Each row is followed by its class.
[ 27  -9  35  87  17  43  20 -68  16 -14  -3  -1  50  -1  54  10 -41  12
  -7  55 -40  35  23   0 -35   6 -36   6 -37   5   8  65  58  22   2   1]	<39>
[  0 -21 -10   6  -3  18   5 -29  -4 -11 -13 -17  10  16  12  -2  -5  35
  -5  -4  -9  -2 -41  21  37  14  -7  -8  22  10  -6  16  -3  -6  13 -11]	<158>
[ -5  -3 -19 -12 -10   3   6  53 -35   3  21 -18  18  -4 -38  -6  13 -20
  -6  -5 -11  -6  19 -24   4   4  -2  29  -7 -13 -14   4  14 -27  10  32]	<76>
[ 32   8 -13 -25  13  20   3  46  24 -25 -27   8  -3 -32  42  33  14 -69
   7  16 -46 -41   4   7  32  10  31  24  12  28 -14 -40 -35   4  10 -53]	<8>
[-10 -11   5   9  -1   1  17 -19 -20  -9  23   6  -4  -4   2   3   2  24
  -3   0   7 -12 -26   6  -5   5 -19 -37   7  -5   7  14  18  -1  -2 -26]	<146>
[-19 -10 -29   1   2  -2 -39  -4 -21   1   4  10  -5 -11  33  15  31   3
 -12 -47  22 -23 -30  13  19   2  -6 -48   1 -13 -25  11  -4 -14 -22 -40]	<8>
[ -4  30  45  74 -19  46 -10   9  -1 -18  28 -67 -24  -1  27  35  29  46
  42 -16 -30   8 -48 -27  50  26  35 -48  21 -55  15 -34  37 -77 -43  -8]	<56>
[ -9 -23   4  -5 -10 -18 -23  12 -12   2   9  -1  18 -11  23  12 -12  10
   8 -13  14   0  14  20   2 -22 -11   3 -10 -11  -8  -3  -3  11   6  13]	<39>
[ 25  -5  16 -32  31  29 -50 -42  -8 -59  -9   2  22 -17  17  -9 -20  10
 -65  13 -10  12  20 -32  -3  58 -12 -19 -34  16  -6  56  13   3  -2 -32]	<158>
[ 35  -8   8  18   4  15  -7  -5   7 -19 -19   8  24   8 -18  19  -1  -5
   6   8 -23  11 -24  -4  10  55  14  -3 -21  -3 -20  18   4 -37  31 -18]	<113>
[-46  19  -3  29   5  -3 -27 -36  11  41 -11  -2  44   2  -9 -44  39  21
  13  -9  -4  -8  -6 -10   8 -12  18 -19  -9 -46  12 -21  -6 -17   2  -4]	<8>
[  6  13  13  11   9  10 -46 -33   2   0 -22  26  17 -12  35  13 -16  30
  19 -18   5  14 -33   4  30  33   2 -16 -24  -5 -15  16  -9  -4  14 -32]	<8>
[-30  -2   3  39  11  24   9 -26  10  20  -1  15  -7   4  15 -27  20  28
 -13   0   3  -4  18 -12  -9 -11 -12 -46  -6  12  15  16  17  -5 -10 -14]	<76>
[-13   6 -11  23  -2  -1  -3   7  -6  -1   4  -8  12 -12  -3  25  36 -42
   7  31  16 -25  20  10  -9 -24  14 -13  12  -5   4 -16  19  15   7  -9]	<110>
[ 10   0  19  -8   1 -27  24   6   8 -17  -8  28   3 -17 -13  -6 -19  25
  -4 -14  10  22 -23 -14  -1  -5   1 -21 -15  29  -7  23  -7  13 -10   2]	<146>
[-11  15  23   8 -10   9 -18 -37 -18  23  11  -7   3   1  25  12 -36  41
  26  -1   3  16  -9   3  14  36   0  21  11 -44   4 -35  -3 -14  16 -12]	<56>
[-35  17  -4   6  33 -12 -12 -45 -10  56  -5  16   8   7  45 -36 -28   4
   6 -26  -7 -15   8  23   7  30   6   3   9  -5  -4 -11 -29  -1  20 -22]	<56>
[ 48  -2  14  39   2  15  48 -14  26 -52   8 -31  14 -14   7  -6 -13  39
  -6  36 -42  32 -19 -13   0  26 -12 -24  -9  -3  12  11  18 -15 -53  -7]	<158>
[ -6  13 -17  46 -10   2 -23  14 -25  40   1   8  29  29   4  24   6  12
  14 -17 -11   8 -29 -19   2  25  11  -9 -24  -4 -29  28  22 -56  -7  16]	<56>
[  4  10 -11  15 -12   5  13  -8  13   0 -13  10   2  -9 -34  26  17 -45
  25 -11   5  14 -22  13   5  -5   4  -2  12 -51  -3 -32 -17   9   1   3]	<8>
[  8  15  29  -2  18   9  11  -4  10   4  -9   4  19  -5 -42 -20  -3  -2
  12 -12  -1  22 -14  -9  22   4   4   3 -11 -36   2  20 -18 -12  12  19]	<113>
[-49  10   0  93 -29  -1 -12 -33  -7  40 -20  15  29  -3  63  15 -15   7
  49  -4   7 -18  -5  33  31 -29  16  -6   7 -42 -14 -47 -16   6  35 -33]	<110>
[  0   8  46   3   4  17 -18 -10 -20  28  -6 -24  34  16  11  -1   1   6
   9  -3 -15 -15  20   2   6 -25  31  22   9 -47  -8  -2   7  -9  26  14]	<113>
[  5  26 -17   6  -8   6  -4  15  -7  -8  -4  11 -12  -2   4  12  19  -1
  -5 -15   2  -2 -29   1  45  17  35  -5  10  -4   9 -41 -18 -48 -13 -19]	<158>
[-15   1  46 -11  24 -18  -5 -45 -37   3  -1  45  17  10 -22 -27   1  15
   3 -11  12   6  40  14  -4  17  22  33  -1  -6  32   9  -5 -14  68  10]	<113>
[ -7 -13   4 -20   6 -15 -14 -42  -8 -13   7  10 -10   1  26 -19 -31  40
 -34 -28  18  18  -9   9  -9  34 -23 -21 -21  13   5  35  -5  25  17 -15]	<146>
[ 16 -12   3  -2  20  45  -7 -36  21   3 -16 -13  13 -28   9   5 -32  -7
  -4  20  -9  -8  -9  -3  10  -8 -12 -14   5 -11 -12  21   4  13   5 -50]	<76>
[ -3  -2 -10   1   0   7   1  19 -12  -5   3  13   9  11   8  33  15   6
   6   4  -3 -30   5   4 -16  -5   4  -6 -15  18   7  21  24 -17 -10 -10]	<39>
[-30 -16  16  13  -5 -12 -16 -33   9  23  -6  11 -11  -4   8 -22  -4  48
  29 -39  22 -13  -2  25   0 -57  13 -21  15  -8  -9  12 -20  10  20  -9]	<113>
[-23  18 -20 -21  16 -10   5  13  -2  11  -1  36 -37 -10 -13  36  17 -20
  13 -38  32 -32 -31  17  26  35 -16 -26  23  16  -3 -11 -17 -17 -18 -62]	<39>
[ -4  -6  24  30 -11  13   8 -11  15  31 -27   4  -1   3  25  19  42 -15
  30   1 -12 -18 -14  14  24 -20  14 -14  18   2   4 -37   2  -1   8 -15]	<8>
[-30  -9 -12  45 -31 -10  15   0   0  16   5 -17   3  14  20 -25   0   5
   4 -21 -18   5 -25  17  18 -20  19  -9   3 -24   0 -15 -10  -2  10  34]	<146>
[-30  12 -25  36 -12   9 -10 -33  -1  10  -3   2  21   7 -11  -4   1  64
 -14 -20 -13  20 -24  -5  -3 -45   8  24   1 -46  -9  27   6   1 -15   6]	<158>
[  9  13   2 -41   8 -34  -8  38 -19  -5  37  14 -32 -23 -37  14  17  13
  -9 -31  26   8  13 -10  -8  23 -19  16   6  -1  -9   9  -9 -21 -15 -20]	<113>
[-12   0  -9   8  -4 -17 -18  -1 -11  23  -5   0  14   9   4 -15  -4   4
  12 -16   4  -7  -7  20  18  -1   3 -12  18   1 -19 -17 -23  -7  10   0]	<158>
[-15  -5   2   5   4  18 -32 -17 -15   2 -13  13  26   6 -23  -2   4  12
   6   0  13 -37  -3 -13  -9 -24  24 -28  19  13 -31  47  11 -26  18 -26]	<113>
[ -9 -16  -5  36  17   9   1  -3  15  27  -4 -19  40 -28 -13  14  36 -30
  31  17   1 -29  -6  -4  15 -42 -17 -28  14  10 -19   9  15   3   9 -47]	<76>
[ 14   8   0 -20  -9  -4  -6  39 -19  28  -2 -19  23  14 -12  11  29  -9
  -7 -18  -5   4   8  -1  -8 -35  27  39   2 -36  -4 -31   6  -8   8  44]	<8>
[-44 -12 -44  44  -4   2 -23 -28   9  27   4   6  34  -5 -16  -9  28   8
  20  -5   6 -20 -26  12  -6 -20 -20 -42  28 -44 -21 -12 -11  -8   2 -47]	<8>
[  8   2  -9  26 -20 -11   6   9  18  -3 -25 -17   2  -1 -19 -17 -47 -36
   1 -15  18  37  -5  11  18  10  14  -3   8  -9 -15 -19 -34   1  20  31]	<110>
[-15 -11  44  24  -1  12   7 -31  -1  34  -9  -8  44  14 -20 -23  -6  43
   8  18 -18  24  -1   2   6 -35   2  30  17 -53  -5  20  10   8  24  40]	<113>
[ -4 -23 -38  12   0   8  24 -26  16 -15 -10   8  37 -18 -51  -9  -4 -60
   1  30  15  -7 -26  10   0  12 -10 -23   7 -13  -4  -4   0  -6   7  -3]	<39>
[ -3  -1  17  13  -8   9  -2  10 -30  40   1   9  -9  20  29  23 -10  45
  32 -33   4 -12 -31  -3  29  66 -43 -43 -29  16 -26  26  16 -35 -10 -34]	<76>
[ -8   1  11  22 -10 -27   4  37 -10  57  11 -32  22  17  -9 -20  27 -37
  33  -2 -17 -26  -6   5   8 -30  17 -12   3  16  -2  -8   6 -22  16  31]	<146>
[-27  22 -20 -14  28 -41  -7  22   5  51  -9  -6  19 -17   7 -25  -1 -25
   8  -6  13 -31  -3  26  43 -11  20  -8  33 -13   1 -33 -52  -8 -17 -43]	<110>
[ -7  16  34  10 -20  -7  21   0 -15  15 -42  29 -34  -2   4  21 -31 -12
  38 -38  30 -15 -25  15  36  15  30 -25  21  12 -22 -35 -15  -7  11  -9]	<110>
[-17  34 -21   7   7  49 -45  -1  -9 -34  15 -15 -35 -46 -10  29 -16 -25
   0 -52  16  10 -56 -21  56   6  19  -4  31 -45 -31  11 -11 -25  -1 -24]	<56>
[  2 -30  19  12 -21   3   9 -31  -4  16   2 -16  -5   6  11  38   6   3
  31  -6  -5  10 -18  20  10  27 -19   5   0 -32   3 -28   7   3  21  -2]	<56>
[-21   1 -30  68 -11 -21  -7 -30  17  52  -1 -16  72   7   2 -48 -15   0
   6  27  -5  24  38 -21 -43   5 -34  -7 -47   3 -33  32  14  18  -2  29]	<76>
[ -4  31   2 -11   6   4 -32  32 -32  32  20   3  15  -2  30   0  -6  -3
  30  17 -13 -54  49 -16 -18  13  13 -18 -34  11  -2   5  12 -28 -17 -24]	<76>
[-49  10  -1  12  -5 -43 -30 -14 -19  53  17  18  -2  20  -7 -43 -13  43
  15 -62  45  -4  25   0 -20   1 -34 -19   3  20 -28  41 -26 -10  12  -8]	<113>
[ -8  12  11  53 -10  34 -29 -24 -38  66  -7 -28  41  21  40  24  13  -6
   9  -7 -20 -37  -6  17  -2 -83  37   7  17 -62 -28 -12  38 -14   3   6]	<158>
[ 11  11  -6 -62  26 -26 -11  42  -5  -3  24  -9 -20 -19 -30   0  15   6
 -18 -20  15   0  -3  -3  19  45 -14  20  30  11 -16  -1 -25 -16  -1 -32]	<113>
[  0  -7 -11  20 -14   6  -3 -23   7 -18   1 -16  25  -7  19  14 -35  -2
  19   4   0   9  -7  31   4   4   3   6  -8 -44   3 -17  -7  11  11   7]	<39>
[-27   7 -43  38  -9  -9 -33  -9  -4  24   9  13  26 -23   0 -16   9 -15
   7 -15  10  -1 -10  -3   2 -19  -6  -6   2 -24 -24   0 -15 -20  -4 -22]	<8>
[  0  -7 -13 -41  10   7   3 -17 -18  12  -4   7 -18  -5  -2   0   2 -13
  -6 -21  13 -20 -25  35  24  23   8   8  44 -31   8 -53 -24 -13  24 -34]	<8>
[ -8  10  13  19 -31  35 -50   3 -20  39  -6  -9  -1  25  92   4   5  56
 -42  -9 -17  -6  34 -30   2  22  26  -2 -64 -17   5 -19  30 -40 -13   2]	<76>
[-15  13  -3 -28  -6 -50  13  27 -10  32  12   9   7  -3 -22   3  29 -28
   2   4   4  -9  11  -4 -10  15 -10  23  -6  10  -1 -24  -6  22   5   7]	<146>
[-12   6  -4  -8  10  18  13 -27   8  28  -3   5 -18  -2   9  23  39  12
  13   1   9 -29 -27  -3   3   8  -1 -13   1  20  11  -9  21  -3  -1 -29]	<56>
[-29 -12 -32  22 -22 -17 -12  -8 -16 -19  32 -13  15   1 -21 -46 -36  30
 -16  -9  12  37 -43   2  19  32 -13 -37   9 -32 -10  24 -16 -21  -6  29]	<146>
[ 39  16  44 -67  20 -48  -6  21 -25  23   5  23  26   2  50 -54 -45  -2
  28  39 -51  15  72  34  -3  64  28  80 -60   9  51 -35 -35  11  38  70]	<8>
[-35   7 -35 114  -3  16 -22  10  -6  14  15  -9  72 -15  -2 -20   6 -51
  14  28 -20   3  18 -10  11 -45  19 -32  28 -41 -31  -5   2 -35   4   0]	<76>
[-20  21  20  33  31 -24 -43 -10   5  89 -20  19  25 -13  47 -40 -39 -34
  45 -33  17 -20  25  14  33  -6  -6 -46  -4  30 -29  -5 -48 -13  16 -47]	<76>
[ 22  -1  17 -31 -23 -22  27  24 -25 -13  26 -23  -5  -2 -17  10  -2   8
  29   4  12 -17  30  12 -20 -10  14  33  16  -5   3 -24  -1  -5  12  19]	<113>
[-13 -34 -29  61 -14  14  25 -70  17  50  -7 -32  35   6   0  37  57 -84
  42  23  32 -43 -24  67   4 -74 -11 -19  48 -43 -11 -28   2  33  39 -35]	<113>
[-27  11 -18 -29   2 -17 -11 -20 -12  34  -6  10 -18  -2   5  14  -8  -6
  20 -45  11 -40   2   3 -15  11   6   7   5   0 -18  -9 -19   0   1 -39]	<56>
[ -4   7 -33  53 -16  13 -46  -5   3  11  13 -25  -4 -12  51  14 -24  -3
   2 -24  -7  11 -18  -1  14   0  17  -4   5 -11 -32  -2  -7 -35  -7 -18]	<56>
